Here is a tiny trained network, its code and every weight. The questions are about switching its units off for an input and a target symbol, where a switched-off unit gives its printed mean instead of its output.

import numpy as np


def w(rows, s, z=0):
    codes = np.array(rows[::2]) - 128.0
    scale = np.full(codes.shape[1], s)
    scale[-1] = z or s
    return codes * scale


def f(y):
    return np.maximum(y, 0)


def softmax(a):
    e = np.exp(a - a.max(-1, keepdims=True))
    return e / e.sum(-1, keepdims=True)


def log_softmax(a):
    a = a - a.max(-1, keepdims=True)
    return a - np.log(np.exp(a).sum(-1, keepdims=True))


def net(x, mask):
    ids = ['ΓΔΞβεζθλμπσφψω'.index(c) for c in x.split()]
    T = len(ids)
    res = E[ids] + P[:T]
    r = res
    for j in range(2):
        rows = slice(3 * j, 3 * j + 3)
        q, k, v = (r @ M[0][rows].T for M in (Q, K, V))
        z = softmax(np.where(np.tri(T) > 0, q @ k.T / 3**0.5, -1e9)) @ v
        o = O[0][rows]
        res = res + np.where(mask[j], z, o[:, -1]) @ o[:, :-1]
    y = f(res @ A[0][:, :-1].T + A[0][:, -1])
    res = res + np.where(mask[2:10], y, B[0][:, -1]) @ B[0][:, :-1]
    return log_softmax(res[-1] @ U[:, :-1].T + U[:, -1])


Q, K, V, O, A, B = {}, {}, {}, {}, {}, {}
E = w([
[144,124,185,170],'Γ',
[163,193,144,114],'Δ',
[114,167,174,166],'Ξ',
[219,235,51,100],'β',
[117,148,153,172],'ε',
[3,184,244,95],'ζ',
[65,35,80,248],'θ',
[94,208,83,100],'λ',
[211,75,224,250],'μ',
[83,214,150,83],'π',
[150,123,122,199],'σ',
[29,134,148,167],'φ',
[130,223,147,49],'ψ',
[78,204,136,82],'ω',
],0.011)
P = w([
[114,139,144,111],'0',
[142,93,177,141],'1',
[82,136,94,194],'2',
[205,173,188,111],'3',
[117,102,104,110],'4',
[59,178,94,221],'5',
[210,191,180,151],'6',
[114,107,93,100],'7',
[44,208,74,252],'8',
[202,198,190,169],'9',
],0.015)
Q[0] = w([
[171,70,20,67],'h0',
[194,102,121,83],'h0',
[105,136,94,128],'h0',
[148,188,152,170],'h1',
[154,249,202,185],'h1',
[149,188,165,143],'h1',
],0.012)
K[0] = w([
[170,10,145,118],'h0',
[137,77,185,177],'h0',
[95,107,36,5],'h0',
[67,236,118,205],'h1',
[91,251,124,245],'h1',
[115,166,83,254],'h1',
],0.0077)
V[0] = w([
[134,173,102,104],'h0',
[163,114,110,98],'h0',
[177,101,134,171],'h0',
[74,168,131,77],'h1',
[73,109,75,104],'h1',
[5,57,131,151],'h1',
],0.014)
O[0] = w([
[211,133,93,151,174],'h0',
[161,139,95,195,3],'h0',
[116,144,139,106,107],'h0',
[200,80,115,61,145],'h1',
[126,71,110,102,74],'h1',
[1,71,123,62,226],'h1',
],0.0097,0.004)
A[0] = w([
[197,165,174,150,212],'n0',
[129,105,88,244,166],'n1',
[171,221,101,88,166],'n2',
[194,219,254,101,63],'n3',
[202,40,229,46,203],'n4',
[109,223,125,196,210],'n5',
[93,200,156,98,140],'n6',
[187,206,234,75,251],'n7',
],0.0074,0.0021)
B[0] = w([
[73,40,88,131,213],'n0',
[194,134,205,19,189],'n1',
[167,127,223,159,197],'n2',
[92,135,70,219,242],'n3',
[253,96,65,13,201],'n4',
[180,221,209,110,238],'n5',
[72,117,163,195,190],'n6',
[123,53,36,188,254],'n7',
],0.0066,0.0085)
U = w([
[148,105,56,232,20],'Γ',
[149,87,33,162,71],'Δ',
[66,148,128,229,136],'Ξ',
[223,182,144,71,149],'β',
[157,108,121,87,98],'ε',
[48,111,173,73,62],'ζ',
[136,87,106,136,174],'θ',
[155,126,50,79,175],'λ',
[131,138,248,120,172],'μ',
[85,152,70,104,253],'π',
[142,93,75,203,98],'σ',
[73,68,89,182,129],'φ',
[153,145,167,2,28],'ψ',
[97,116,96,71,138],'ω',
],0.0072,0.005)

Each question gives the input, a string of symbols that net reads in full, and the target symbol t.
The units are the heads (3 rows each of Q, K, V and O) and the neurons (one row each of A and B). Each row of codes is followed by its name. A weight is (code - 128) times the scale printed after its matrix; where a second scale follows, it is the last column's (O, A, B and U).
mask holds one flag per unit, heads first, then neurons. A switched-off unit (its flag False) gives its mean, the last column of its rows in O or B, instead of its output. The means were averaged over made-up inputs and are rounded, as every weight is.
A unit's drop is (log p(t) with every unit on - log p(t) with that unit switched off) / (log p(t) with every unit on - log p(t) with every unit switched off).
The circuit of an input: a set's keep is (log p(t) with only the set's units on - log p(t) with every unit switched off) / (log p(t) with every unit on - log p(t) with every unit switched off). Starting from all 10 units, units are removed one at a time, each time the one whose removal leaves the highest keep (on an exact tie, the one counted first), for as long as the keep stays at least 0.8.
circuit, biggest first: the units of the circuit, biggest drop first
k most important neurons: the k neurons with the biggest drops, biggest first
which heads matter: for each layer, one digit per head in row order, 1 if its drop is at least 0.15 and else 0, layers parted by /
drop of u: that unit's drop, to one decimal
input ω ψ ψ ε λ β ψ, target Γ: which heads matter => 01
input θ μ π π Δ β ε φ π ψ, target λ: which heads matter => 01
input π θ π Δ ζ π Δ ψ ζ ω, target ψ: circuit, biggest first => [h1; n4]
input μ λ θ ω φ β σ, target Γ: circuit, biggest first => [h1; n3]
input π ψ ε ψ λ Δ μ Ξ β μ, target Γ: circuit, biggest first => [n3; h1]
input μ ω μ ψ π μ Ξ, target Ξ: circuit, biggest first => [h1; n3]
input ψ σ μ β π ζ Ξ, target ψ: circuit, biggest first => [h1; n4]
input μ μ θ, target μ: 2 most important neurons => [n1; n5]
input ψ π θ σ, target ζ: circuit, biggest first => [h1]
input σ μ θ θ, target ζ: circuit, biggest first => [h1; h0]
input ε μ μ ψ, target Ξ: which heads matter => 01
input β ω ψ ψ μ ω μ σ ζ μ, target ψ: circuit, biggest first => [h1; n4]
input ζ φ μ β μ Γ, target μ: 2 most important neurons => [n7; n1]
input β σ β μ, target Γ: most important neuron => [n3]
input ζ μ μ π β ψ μ, target Δ: 2 most important neurons => [n4; n7]
input β θ ζ ζ, target ψ: 3 most important neurons => [n4; n3; n0]
input ω ζ λ μ ω π ε σ μ, target μ: 2 most important neurons => [n1; n5]
input π ε β Ξ, target Γ: 2 most important neurons => [n3; n7]
input μ σ ζ μ, target ψ: 2 most important neurons => [n4; n3]
input μ μ σ, target μ: most important neuron => [n7]
input ζ θ ψ ψ σ Δ ζ π μ ε, target Ξ: drop of h1 => 0.6
input ψ β ε μ ψ Γ ψ μ β π, target Γ: drop of n0 => 0.0
input β π ε ε π Γ φ ψ π Γ, target λ: drop of h1 => 0.8
input μ ψ Ξ ψ μ β Γ ψ θ μ, target ζ: drop of n2 => 0.0
input Γ β β σ μ ζ, target ζ: 2 most important neurons => [n7; n3]
